Below is a small trained network, with its code and all its weights. Each question gives an input and a class and asks what happens when units are switched off, that is, made to give their printed mean instead of their output.

import numpy as np


def w(rows, s, z=0):
    codes = np.array(rows[::2]) - 128.0
    scale = np.full(codes.shape[1], s)
    scale[-1] = z or s
    return codes * scale


def f(y):
    return np.maximum(y, 0)


def log_softmax(a):
    a = a - a.max(-1, keepdims=True)
    return a - np.log(np.exp(a).sum(-1, keepdims=True))


def net(x, mask):
    res = np.array(x, float).reshape(1, 5) / 4 @ E
    y = f(res @ A[0][:, :-1].T + A[0][:, -1])
    res = res + np.where(mask, y, B[0][:, -1]) @ B[0][:, :-1]
    return log_softmax(res[-1] @ U[:, :-1].T + U[:, -1])


A, B = {}, {}
E = w([
[9,157,83,205,89,122,159,59,49],'x0',
[143,77,104,140,124,147,103,78,107],'x1',
[101,164,212,129,74,74,88,177,180],'x2',
[96,126,109,208,83,182,63,96,179],'x3',
[49,161,200,164,99,98,157,144,64],'x4',
],0.012)
A[0] = w([
[169,87,82,130,163,192,118,79,121,109],'n1',
[148,138,168,47,154,119,179,166,129,140],'n2',
[240,139,163,2,155,88,100,204,186,252],'n3',
[99,125,131,195,148,177,104,99,148,172],'n4',
[189,36,38,113,190,156,115,64,164,200],'n5',
[185,120,182,47,149,91,167,143,137,65],'n6',
[52,169,207,194,107,158,97,109,194,188],'n7',
[85,157,115,173,115,144,227,32,52,138],'n8',
[71,185,155,187,92,123,171,76,47,239],'n9',
[148,131,168,120,117,176,89,139,150,92],'n10',
[183,104,200,79,176,97,121,201,152,145],'n11',
],0.01,0.0043)
B[0] = w([
[202,119,54,142,156,190,29,106,181,184],'n1',
[99,108,167,57,167,101,166,194,188,179],'n2',
[181,68,239,30,144,160,165,121,151,249],'n3',
[107,146,64,163,123,146,127,101,139,188],'n4',
[209,234,34,5,199,178,88,31,195,223],'n5',
[158,121,211,84,105,160,87,128,125,182],'n6',
[105,188,147,218,79,144,133,143,180,221],'n7',
[131,55,45,152,213,45,153,81,100,232],'n8',
[1,63,113,201,176,61,177,133,39,246],'n9',
[184,153,158,129,102,102,181,129,172,154],'n10',
[134,138,227,73,96,102,170,132,111,201],'n11',
],0.009,0.02)
U = w([
[75,32,58,165,203,15,175,109,27,5],'0',
[184,101,254,11,127,90,185,198,149,226],'1',
[233,183,19,63,185,189,50,56,186,83],'2',
[85,197,154,240,39,98,104,162,188,254],'3',
],0.0091,0.0024)

Each question gives the input, the list of numbers given to net, and the class t.
The units are the neurons (one row each of A and B). Each row of codes is followed by its name. A weight is (code - 128) times the scale printed after its matrix; where a second scale follows, it is the last column's (A, B and U).
mask holds one flag per neuron, in row order. A switched-off neuron (its flag False) gives its mean, the last column of its row in B, instead of its output. The means were averaged over made-up inputs and are rounded, as every weight is.
A unit's drop is (log p(t) with every unit on - log p(t) with that unit switched off) / (log p(t) with every unit on - log p(t) with every unit switched off).
The circuit of an input: a set's keep is (log p(t) with only the set's units on - log p(t) with every unit switched off) / (log p(t) with every unit on - log p(t) with every unit switched off). Starting from all 11 units, units are removed one at a time, each time the one whose removal leaves the highest keep (on an exact tie, the one counted first), for as long as the keep stays at least 0.8.
units of the circuit, in order: the units of the circuit, biggest drop first
k most important neurons: the k neurons with the biggest drops, biggest first
drop when u is switched off: that unit's drop, to one decimal
input [-1,-3,0,5,0], class 3: most important neuron	[n5]
input [2,5,5,-2,-2], class 3: units of the circuit, in order	[n8 n3]
input [-1,-2,-3,6,2], class 3: units of the circuit, in order	[n5 n8 n3]
input [1,-8,-2,0,-3], class 1: 3 most important neurons	[n5 n1 n9]
input [7,-4,7,4,6], class 0: 2 most important neurons	[n9 n8]
input [2,-5,4,7,-7], class 3: 2 most important neurons	[n5 n7]
input [-6,1,0,7,2], class 1: 3 most important neurons	[n5 n8 n1]
input [7,-8,7,3,2], class 0: 2 most important neurons	[n9 n8]
input [3,-2,2,0,-4], class 3: units of the circuit, in order	[n5 n8 n3]
input [-8,-4,-6,3,0], class 1: 2 most important neurons	[n3 n11]
input [8,4,-8,8,-3], class 2: 2 most important neurons	[n5 n1]
input [-1,1,-1,-3,6], class 0: drop when n3 is switched off	0.2
input [-2,-8,5,4,-7], class 1: drop when n4 is switched off	0.0
input [-6,3,8,8,3], class 3: units of the circuit, in order	[n7]
input [-8,5,8,7,-6], class 1: drop when n3 is switched off	0.4
